(in the rows, 128 means zero)
Each row has two labels, one from each of two sets.
[141 167 106 129 132  99 152 139 130  84 115 130  80  79 123 134  94 121
 147 124 111 126 159] | <89> Dh
[138 134 133 109 131 127 161 136 134 114 149 137 131 106 150 138 119  93
 102 121 169 118 124] | <79> DN
[159 210 107 116 140 113 147 134  96  80 101 113  98 110 118 127 109 154
 137  97 112 116 161] | <89> Dh
[128 118 148 120 137 121 156 141 128 125 150 135 122 113 173 140 124 100
  94 122 109 101 117] | <79> DN
[138 100 225  82 180  74 130 163 112  85 153 143 209  91 223 125 124  65
 103  24 163  26 182] | <79> RC
[144 111 100 117 101 165 143 137 122 105 140 146  83 118 130 133 112 110
  94 149 132 149 103] | <79> HC
[142  83 125 112 125 100 134 134 120  78 142 166 128  99 146 131  96  85
 121 131 140 114 146] | <79> HC
[138 141 113 116 121 133 154 131 115 110 146 133 129 109 131 134 120  98
 121  95 143 106 137] | <79> DM
[105  59 136 136  81 165 154 120 207 187 163 110  75 148 164 126 165  94
  50 252 152 198  73] | <89> DM
[127 181 122 129 150 118 134 141 119 142  94  86 140 146 119 115 158 172
 108 117 125 100 160] | <89> HC
[135 144 174 108 151 104 125 149 113  76 140 125 149  99 188 135 121 100
 118  78 133  68 181] | <89> HC
[148 163  97 114 127 128 163 141 123 112 124 128  92  96 141 132  71 128
 116 117 134 124 127] | <79> DN
[138 185  95 142 137 125 127 123 109 127  96 122 122 121  87 113 119 174
 148  94  94 131 146] | <87> RC
[141 132 118 127 122 126 120 124 130 124 124 135 100 105 138 120 138 141
 109 133 131 120 147] | <87> RC
[141 177 128 114 147  99 146 143 101 103 123 122 161  75 159 132 103 132
 138  69 125  99 134] | <79> DM
[130 147 106 139 118 131 159 128 123  90 118 126  84 111 129 127 117 132
 117 139 127 146 144] | <89> HC
[125 150 127 131 141 131 153 128 135 121 111 115 109 114 152 138 136 121
 103 112 140 134 139] | <89> DN
[142 158 118 125 109 104 139 123 132  80 129 128 126 119 136 129 115 129
 161 109 118 121 165] | <89> Dh
[140 156  99 115 138 114 151 140 116  89 149 137 121  95 115 133 112 104
 133 106 121 112 135] | <79> DM
[130 127 146 103 160 129 148 152 133 120 146 122 139 124 155 125 132 114
  82 110 126  94 134] | <79> Dh
[135 172  90 117 137 105 160 104 104  96 150 136 132  66 137 137  92 123
 144  96 126 127 139] | <79> DN
[139 152 123 118 137 101 153 150 112  92 128 134 152 101 152 127  95 118
 127  68 129 101 159] | <79> DM
[133 144  86 129 104  99 138 133 134  92 122 126  65 127 149 122 100 112
 104 149 138 142 139] | <89> HC
[155 207  75  99 124 111 167 130  94  48 128 152  58  39 175 162  87  90
 110  61 128  91 143] | <79> Dh
[147 181 140 112 146 116 160 141 135 114 133 124 132  71 173 151 117 121
  86  86 135  89 150] | <79> DM
[138 144  40 104 132 121 139 138 121  89 125 151 112 122 106 130 120 121
 127 107 116 123 131] | <79> Dh
[150 243  82 128 122 136 175 136 103 112 102  90  88  90 157 152 119 168
  77  97 135  98 134] | <79> DN
[136 157 135 113 149 111 147 133 105 111 121 130 150 105 149 135 110 127
 106  78 138  99 153] | <79> DN
[136 180  64 136 107 135 160 134 120  87 145 127  57 101 125 147  89 111
 120 139 119 123 121] | <79> Dh
[137 121 141 118 122 112 146 140 149  87 126 114 113 110 153 130 111  98
 114 125 134 202 149] | <89> HC
[138 147 114 148 125 111 153 123 128 123 132 118  80 118 150 152 133 123
  84 136 138 130 120] | <79> DM
[130 142 130 115 136 116 138 136 115 120 123 132 116 117 144 116 142 125
 113 117 142 112 124] | <79> HC
[135 122 156 127 120 158 154 119 147 126 131 123 107  96 153 126 145 122
 107 165 141 129 117] | <87> Dh
[138 120 133 115 137 116 153 156 127 103 152 144 139 117 127 115 105 100
 122 114 122  99 125] | <79> Dh
[128 115 135 119 135 124 188 134 153 135 150 178 146  97 156 131 117 109
 120 120 145 127 118] | <79> DN
[160 227 142 118 158 108 177 135 113  96 130  97 113  86 186 130 123 139
  97  67 143  74 172] | <89> Dh
[121 160 115 127 120 111 141 142 113 101 124 159 125 112 128 131 114 123
 110  92 126  92 140] | <79> Dh
[137 150 140 111 142 124 155 139 124 107 131 119  96 110 164 132 140 117
  99  96 133  88 129] | <79> Dh
[121 138 102 125 123 130 143 140 121 121 117 128  84 121 114 141 115 150
 104 128 123 123 112] | <79> HC
[132 127 111 115 117 133 139 135 111 124 112 111 104 136 127 128 130 138
  96 114 128 125 145] | <79> HC
[143 175  12 142  95 140 158 117 113  88 118 128  59 109  71 152  69 135
 144 160  89 185 113] | <79> DM
[142 145 111 119 141 112 150 139 128 107 124 125 119 121 118 122 132 138
 110 121 127 130 103] | <79> DM
[139 168  88 124 106 133 151 137 110  96 120 105  56 141 125 145  99 129
  94 135 125 129 124] | <79> HC
[138 157 114 113 140 116 144 142 105 104 115 121 131 106 118 141 112 141
 129  91 129 115 141] | <79> DM
[116 137 105 117 139 120 131 137  92 104 129 135 120 116 120 132 115 136
 153 105 133 101 127] | <79> Dh
[139 131 109 114 135 122 161 147 118 106 132 116 101 129 105 118 124 122
 110 116 130 141 125] | <79> HC
[135 118 146 110 132 118 128 153 121 115 132  93 120 117 159 125 139 125
  87 105 142  96 132] | <79> HC
[130 125 128 117 151 110 115 141 114 111 125 128 161 139 125 132 119 135
 126  90 131 122 144] | <79> Dh
[145 140 108 108 108 129 151 138 129  99 124 130  81 107 149 136 109 111
  96 129 136 134 128] | <79> HC
[140 155  99 131   4 132 148 135 107 115  78 112 105 128 104 125 124 185
 103 103 162 120 134] | <79> HC
[155 199  86 115 142 123 169 138  92  85 116 124  84  85 163 168  98 127
 120  87 114 100 149] | <79> DM
[117 146 138 133 132 122 143 129 130 110 129 124 138 120 141 122 128 126
 143 127 128 126 121] | <89> Dh
[129 151 134 126 145 127 147 142 123 127 110 115 150 112 151 134 135 119
 104 112 135 125 137] | <79> DM
[143 180  75 130 121 136 148 136 119 131 107 110 109 106 102 122 122 159
 128 123 113 125 127] | <79> Dh
[129 177 108 118 137 122 141 143 106 123 112 107 133 124 129 131 138 151
 111  86 143  92 140] | <79> RC
[143 153 115 121 140 105 156 139 111 111 126 132 128  90 170 128 103 118
 127 104 140 123 135] | <79> DM
[152 203  92 117 150 118 151 133  98  85 113 120 115  63 123 143  99 134
 133  94 116 101 169] | <79> Dh

Each row has two labels, one from each of two sets.
[124 139 137 115 101 142 120 128 129 132 140 116 107 130 131 128 133 126
 130 135 136 113 141] | Z (31)
[124 123 164 106 131 102 126 131 137 126 139 110 141 147 135 128 152 126
 118 140 124 129 126] | G (31)
[131 127 148 126 138 108 110 131 145 133 143 106 146 128 132 130 138 132
 126 137 128 125 123] | E (31)
[111 131 136  87 107 124 131 126 131 124 126 136 102 114 139 119 108 131
 133 130 142 102 133] | Z (27)
[106 123 137 104 125 130 124 137 109 115 123 139 142 113 128 119 123 125
 123 121 121 138 124] | G (27)
[125 127 146 123 124 103 125 133 139 129 140 119 120 129 129 127 144 125
 123 137 124 125 134] | E (31)
[134 122 143 124 102 130 119 136 124 134 147 116 130 122 115 127 145 120
 122 140 133 131 132] | E (31)
[117 124 132  92 127 120 136 126 124 125 119 136 122 119 139 117 109 126
 130 110 142 117 133] | Z (27)
[123 130 144 118 130 101 115 132 144 130 148 109 129 130 129 122 145 128
 116 148 132 136 134] | G (31)
[128 119 138 126 129 129 125 138 126 124 137 114 145 126 123 126 118 128
 117 131 120 135 131] | E (31)
[130 129 133  92 109 113 120 148 134 123 137 142 143 116 136 120 126 131
 125 134 125 135 120] | E (27)
[108 129 125 105 120 115 108 149 142 127 135 135 130 108 145 122 117 137
 141 127 138 126 136] | E (27)
[125 138 118 123 128 154 124 122 126 130 138 105 112 133 130 123 136 125
 134 130 119 131 144] | Z (31)
[115 124 139  92 114 135 151 133 131 111 128 137 104 105 138 129 120 133
 130 120 130  97 131] | Z (27)
[116 122 161  94 118 118 134 127 119 124 125 134 148 112 129 104 115 120
 124 110 127 123 119] | G (27)
[123 135 142 130 128 129 121 128 127 128 143 108 128 135 130 127 147 126
 128 129 127 126 127] | G (31)
[124 123 141  87 135 115 121 134 126 127 139 121 148 115 130 119 125 127
 125 128 121 113 123] | G (27)
[119 127 157 110 121 133 120 127 127 129 147 108 129 127 133 128 138 119
 117 127 111 124 127] | G (31)
[127 131 148 121 135 130 112 126 125 129 141  98 134 127 135 125 145 122
 126 127 120 127 128] | G (31)
[126 131 153 112 121  90 136 133 146 138 149 111 127 125 125 130 156 132
 122 150 130 119 133] | E (31)
[119 130 161 113 133 128 157 123 130 124 135 115 133 133 126 116 143 119
 123 130 114 124 125] | G (31)
[126 133 125 111 118 144 134 120 132 131 141 110 111 137 133 123 138 117
 129 138 127 128 149] | Z (31)
[115 116 134  86 118 106 120 151 138 121 143 124 134 108 130 120 123 134
 122 127 130 120 139] | E (27)
[126 130 134 115 115 124 115 141 126 133 143 115 142 137 118 121 162 129
 121 150 119 141 130] | E (31)
[134 126 142 146 133 141 122 130 111 126 135 110 135 125 127 132 140 118
 130 126 118 133 120] | G (31)
[118 124 134  98 122 115 124 138 133 121 136 133 140 114 125 120 115 137
 119 134 123 129 130] | E (27)

Each row has two labels, one from each of two sets.
[136 145 114 124 128 120 120 126 174 128 140 124 135 132 114 130 154 130
 123 133 162 142 107] | RD HZ
[117 128 130 133 129 129 124 132  94 128 136 130 143 138 124 121 131 123
 137 156 131 128 128] | RD HP
[118 129 121 154 130 141 155 128  90 127 124 137 142 141 123 129 116 123
 146 164 129 131 133] | RD HZ
[137 126 110 114 126 120 109 119 181 128 140 127 140 130 122 129 150 129
 129 127 154 141 109] | BH HZ
[115 124 137 115 130 130 137 139 129 132 128 131 131 121 136 135 130 122
 150 120 119 119 136] | Bq MZ
[126 125 132 113 127 122 124 144 133 132 129 125 135 120 130 135 131 123
 151 131 135 119 135] | RD MZ
[124 128 122 130 129 131 115 124 105 129 125 132 150 138 126 123 128 122
 140 153 139 127 129] | BH HP
